Below is a small trained network, with its code and all its weights. Each question gives an input and a target symbol and asks what happens when units are switched off, that is, made to give their printed mean instead of their output.

import numpy as np


def w(rows, s, z=0):
    codes = np.array(rows[::2]) - 128.0
    scale = np.full(codes.shape[1], s)
    scale[-1] = z or s
    return codes * scale


def norm(h):
    return h / np.sqrt((h * h).mean(-1, keepdims=True) + 1e-5)


def f(y):
    return y / 2 * (1 + np.tanh(0.7978845608 * (y + 0.044715 * y**3)))


def softmax(a):
    e = np.exp(a - a.max(-1, keepdims=True))
    return e / e.sum(-1, keepdims=True)


def log_softmax(a):
    a = a - a.max(-1, keepdims=True)
    return a - np.log(np.exp(a).sum(-1, keepdims=True))


def net(x, mask):
    ids = ['αδηλμξστω'.index(c) for c in x.split()]
    T = len(ids)
    res = E[ids] + P[:T]
    r = norm(res)
    for j in range(2):
        rows = slice(3 * j, 3 * j + 3)
        q, k, v = (r @ M[0][rows].T for M in (Q, K, V))
        z = softmax(np.where(np.tri(T) > 0, q @ k.T / 3**0.5, -1e9)) @ v
        o = O[0][rows]
        res = res + np.where(mask[j], z, o[:, -1]) @ o[:, :-1]
    y = f(norm(res) @ A[0][:, :-1].T + A[0][:, -1])
    res = res + np.where(mask[2:6], y, B[0][:, -1]) @ B[0][:, :-1]
    return log_softmax(norm(res)[-1] @ U[:, :-1].T + U[:, -1])


Q, K, V, O, A, B = {}, {}, {}, {}, {}, {}
E = w([
[159,169,100,127,140,138],'α',
[146,114,90,2,168,104],'δ',
[153,139,171,106,103,114],'η',
[102,106,95,81,49,156],'λ',
[138,148,163,186,147,92],'μ',
[47,144,63,150,111,102],'ξ',
[182,51,146,174,133,7],'σ',
[127,108,12,98,159,158],'τ',
[138,93,121,180,111,187],'ω',
],0.023)
P = w([
[195,211,118,11,229,147],'0',
[253,181,59,35,153,150],'1',
[248,72,212,100,228,246],'2',
[208,80,143,70,216,139],'3',
[211,97,100,76,82,203],'4',
[202,100,135,93,145,213],'5',
],0.0057)
Q[0] = w([
[50,112,185,77,90,55],'head 1',
[90,65,106,18,195,177],'head 1',
[21,135,163,97,192,139],'head 1',
[194,147,123,181,160,180],'head 2',
[146,107,143,174,110,157],'head 2',
[2,208,178,141,127,158],'head 2',
],0.0072)
K[0] = w([
[118,173,141,97,102,173],'head 1',
[80,108,44,100,96,206],'head 1',
[119,138,76,71,122,114],'head 1',
[112,100,79,129,131,103],'head 2',
[116,132,131,173,102,158],'head 2',
[118,246,118,87,171,96],'head 2',
],0.012)
V[0] = w([
[141,129,123,71,27,113],'head 1',
[138,85,123,195,154,62],'head 1',
[16,101,86,58,102,156],'head 1',
[128,69,34,122,185,18],'head 2',
[24,255,190,29,150,16],'head 2',
[85,210,16,171,136,183],'head 2',
],0.0074)
O[0] = w([
[210,54,175,150,95,137,118],'head 1',
[27,117,133,90,173,63,185],'head 1',
[193,120,17,121,13,92,2],'head 1',
[180,35,107,111,184,1,211],'head 2',
[209,219,143,224,81,52,16],'head 2',
[128,94,51,198,145,189,21],'head 2',
],0.0069,0.0066)
A[0] = w([
[242,167,168,201,69,79,8],'neuron 1',
[198,3,250,103,40,107,254],'neuron 2',
[153,91,142,57,223,159,134],'neuron 3',
[112,96,15,168,58,134,237],'neuron 4',
],0.007,0.0042)
B[0] = w([
[130,115,139,77,98,245,129],'neuron 1',
[66,122,181,51,99,193,254],'neuron 2',
[151,176,66,146,131,112,220],'neuron 3',
[68,55,165,244,121,48,151],'neuron 4',
],0.011,0.0088)
U = w([
[175,224,55,166,183,142,157],'α',
[235,139,68,53,81,55,16],'δ',
[187,224,213,96,62,150,131],'η',
[153,87,127,158,2,124,170],'λ',
[102,230,194,207,174,92,133],'μ',
[115,140,125,232,52,48,205],'ξ',
[109,54,183,99,132,9,192],'σ',
[156,44,37,146,140,81,154],'τ',
[25,42,87,126,191,205,3],'ω',
],0.0085,0.0051)

Each question gives the input, a string of symbols that net reads in full, and the target symbol t.
The units are the heads (3 rows each of Q, K, V and O) and the neurons (one row each of A and B). Each row of codes is followed by its name. A weight is (code - 128) times the scale printed after its matrix; where a second scale follows, it is the last column's (O, A, B and U).
mask holds one flag per unit, heads first, then neurons. A switched-off unit (its flag False) gives its mean, the last column of its rows in O or B, instead of its output. The means were averaged over made-up inputs and are rounded, as every weight is.
A unit's drop is (log p(t) with every unit on - log p(t) with that unit switched off) / (log p(t) with every unit on - log p(t) with every unit switched off).
The circuit of an input: a set's keep is (log p(t) with only the set's units on - log p(t) with every unit switched off) / (log p(t) with every unit on - log p(t) with every unit switched off). Starting from all 6 units, units are removed one at a time, each time the one whose removal leaves the highest keep (on an exact tie, the one counted first), for as long as the keep stays at least 0.8.
units of the circuit, in order: the units of the circuit, biggest drop first
top k neurons: the k neurons with the biggest drops, biggest first
which heads matter: for each layer, one digit per head in row order, 1 if its drop is at least 0.15 and else 0, layers parted by /
drop when u is switched off: that unit's drop, to one decimal
input η α σ δ, target δ: units of the circuit, in order : head 1; neuron 3
input σ η μ τ, target τ: top neuron : neuron 4
input ω σ δ λ τ α, target α: top 2 neurons : neuron 2; neuron 3
input μ σ σ σ ξ τ, target τ: units of the circuit, in order : head 1; neuron 4
input η μ α ξ, target ξ: units of the circuit, in order : head 2; head 1; neuron 4
input σ μ α λ, target λ: which heads matter : 10
input α α μ τ ω η, target ω: which heads matter : 01
input η σ σ δ, target δ: which heads matter : 10
input σ λ α, target α: top 3 neurons : neuron 3; neuron 2; neuron 4
input α λ α τ α, target τ: top 2 neurons : neuron 2; neuron 4
input σ σ σ σ α, target σ: which heads matter : 11
input σ η α α α ξ, target ξ: top 2 neurons : neuron 4; neuron 2
input α α τ τ α, target τ: drop when neuron 2 is switched off : 0.1
input δ δ λ, target λ: drop when neuron 2 is switched off : -0.1
